Here is a tiny trained network, its code and every weight. The questions are about switching its units off for an input and a class, where a switched-off unit gives its printed mean instead of its output.

import numpy as np


def w(rows, s, z=0):
    codes = np.array(rows[::2]) - 128.0
    scale = np.full(codes.shape[1], s)
    scale[-1] = z or s
    return codes * scale


def f(y):
    return y / 2 * (1 + np.tanh(0.7978845608 * (y + 0.044715 * y**3)))


def log_softmax(a):
    a = a - a.max(-1, keepdims=True)
    return a - np.log(np.exp(a).sum(-1, keepdims=True))


def net(x, mask):
    res = np.array(x, float).reshape(1, 6) / 4 @ E
    y = f(res @ A[0][:, :-1].T + A[0][:, -1])
    res = res + np.where(mask, y, B[0][:, -1]) @ B[0][:, :-1]
    return log_softmax(res[-1] @ U[:, :-1].T + U[:, -1])


A, B = {}, {}
E = w([
[153,51,65,111,172,93,83,154,61,57],'x0',
[86,74,124,142,136,111,150,72,107,165],'x1',
[143,151,145,101,143,122,130,163,139,120],'x2',
[232,121,157,238,196,69,140,97,190,126],'x3',
[119,112,181,170,110,95,7,217,162,166],'x4',
[132,134,123,58,176,159,61,65,232,91],'x5',
],0.012)
A[0] = w([
[147,133,132,121,131,141,171,113,106,107,106],'N1',
[124,132,115,126,126,123,180,118,145,104,62],'N2',
[49,138,137,31,59,174,111,155,68,138,135],'N3',
[104,162,157,124,108,150,133,102,195,145,62],'N4',
[181,155,83,73,118,137,248,88,105,75,97],'N5',
[152,123,123,129,165,127,92,79,193,110,121],'N6',
[168,129,108,98,141,159,211,70,125,86,85],'N7',
[126,93,114,24,165,163,36,59,196,104,126],'N8',
[75,138,117,73,84,157,148,159,87,175,161],'N9',
[125,94,112,101,116,122,117,118,182,111,84],'N10',
[105,114,126,105,119,135,100,100,146,125,141],'N11',
[82,86,180,156,109,99,25,183,155,170,102],'N12',
[142,102,144,142,105,104,58,152,141,173,104],'N13',
[147,125,130,118,129,147,162,90,113,109,114],'N14',
[149,126,151,179,82,104,196,200,43,155,131],'N15',
[117,161,114,101,152,117,91,74,173,143,131],'N16',
[109,119,112,93,94,155,106,124,81,97,86],'N17',
[96,197,185,150,55,164,216,125,176,208,28],'N18',
[219,129,148,202,174,93,180,120,148,143,132],'N19',
[127,120,106,122,108,173,110,135,140,129,170],'N20',
[116,143,83,141,153,155,104,124,169,127,97],'N21',
[175,42,78,94,207,88,73,151,2,33,4],'N22',
[188,140,136,143,147,158,116,108,112,129,139],'N23',
[123,123,140,127,132,101,64,142,117,159,74],'N24',
[149,136,112,175,113,117,179,196,39,160,131],'N25',
[211,97,148,212,172,100,174,120,154,135,170],'N26',
[168,144,99,107,121,106,108,119,84,123,112],'N27',
],0.012,0.0033)
B[0] = w([
[117,132,144,126,150,159,89,129,115,141,152],'N1',
[132,129,99,139,129,165,103,138,101,139,147],'N2',
[103,141,41,124,141,30,115,66,163,47,231],'N3',
[188,102,121,126,84,143,171,132,138,179,168],'N4',
[75,117,115,176,230,184,69,131,96,182,215],'N5',
[112,134,159,118,96,112,164,129,86,77,184],'N6',
[95,151,126,142,209,176,76,161,128,161,196],'N7',
[108,93,235,169,99,111,178,127,42,79,239],'N8',
[147,147,105,93,123,67,76,152,178,41,195],'N9',
[132,143,164,143,105,131,147,129,94,125,154],'N10',
[150,167,138,113,118,128,134,172,123,75,153],'N11',
[96,152,87,146,235,207,64,135,108,182,217],'N12',
[103,129,98,123,207,181,108,132,111,155,179],'N13',
[133,171,140,118,157,148,92,175,129,141,157],'N14',
[103,111,252,157,111,146,167,128,27,71,212],'N15',
[140,121,186,148,93,124,137,163,101,106,173],'N16',
[144,144,105,110,122,90,103,136,168,101,174],'N17',
[219,98,99,109,41,168,187,131,188,249,210],'N18',
[117,107,46,91,126,52,104,100,163,53,208],'N19',
[115,106,139,108,152,94,138,118,142,121,147],'N20',
[93,97,135,109,119,114,149,104,93,151,150],'N21',
[227,131,96,98,26,163,190,134,224,249,253],'N22',
[106,123,111,131,141,97,127,109,144,129,148],'N23',
[97,137,118,161,174,160,116,120,141,167,162],'N24',
[110,109,253,143,121,130,178,139,63,84,201],'N25',
[108,177,82,85,99,52,89,122,172,44,211],'N26',
[95,86,114,151,113,132,140,69,116,179,149],'N27',
],0.015,0.023)
U = w([
[102,169,50,66,129,23,108,89,165,16,179],'0',
[102,103,242,155,99,123,208,151,26,64,196],'1',
[75,173,79,159,255,217,59,170,107,185,120],'2',
[221,111,91,88,42,162,214,140,192,221,1],'3',
],0.0087,0.0017)

Each question gives the input, the list of numbers given to net, and the class t.
The units are the neurons (one row each of A and B). Each row of codes is followed by its name. A weight is (code - 128) times the scale printed after its matrix; where a second scale follows, it is the last column's (A, B and U).
mask holds one flag per neuron, in row order. A switched-off neuron (its flag False) gives its mean, the last column of its row in B, instead of its output. The means were averaged over made-up inputs and are rounded, as every weight is.
A unit's drop is (log p(t) with every unit on - log p(t) with that unit switched off) / (log p(t) with every unit on - log p(t) with every unit switched off).
The circuit of an input: a set's keep is (log p(t) with only the set's units on - log p(t) with every unit switched off) / (log p(t) with every unit on - log p(t) with every unit switched off). Starting from the 12 units with the biggest drops (on a tie, the unit counted first), units are removed one at a time, each time the one whose removal leaves the highest keep (on an exact tie, the one counted first), for as long as the keep stays at least 0.8.
circuit, biggest first: the units of the circuit, biggest drop first
unit that matters most: the unit with the biggest drop
top k neurons: the k neurons with the biggest drops, biggest first
drop of u: that unit's drop, to one decimal
input [-4,7,-1,7,7,2], class 0: circuit, biggest first -> (N26)
input [-5,-4,5,-4,-5,7], class 1: top 2 neurons -> (N8; N22)
input [-6,5,-1,-5,0,-5], class 3: top 4 neurons -> (N18; N8; N26; N19)
input [-2,2,6,8,-4,-8], class 0: top 2 neurons -> (N19; N26)
input [3,1,-4,-5,-5,-2], class 0: top 4 neurons -> (N3; N12; N9; N17)
input [6,-5,3,5,6,-5], class 2: top 3 neurons -> (N12; N18; N13)
input [-4,-5,-6,7,0,8], class 1: top 3 neurons -> (N8; N3; N16)
input [-4,-4,1,3,0,3], class 3: top 4 neurons -> (N3; N15; N4; N9)
input [2,-5,8,-7,-8,4], class 2: top 2 neurons -> (N5; N7)
input [0,7,1,2,-8,7], class 2: top 2 neurons -> (N7; N5)
input [-3,2,-4,5,1,-4], class 0: top 3 neurons -> (N26; N19; N8)
input [-8,5,5,-4,8,-2], class 2: top 3 neurons -> (N12; N22; N13)
input [5,-5,3,-6,5,8], class 1: drop of N8 -> 3.6
input [-3,7,6,7,-4,-5], class 0: unit that matters most -> N19
input [2,0,-1,-5,-7,3], class 2: drop of N5 -> 1.7
input [-8,-4,-7,4,2,8], class 1: drop of N8 -> 2.6
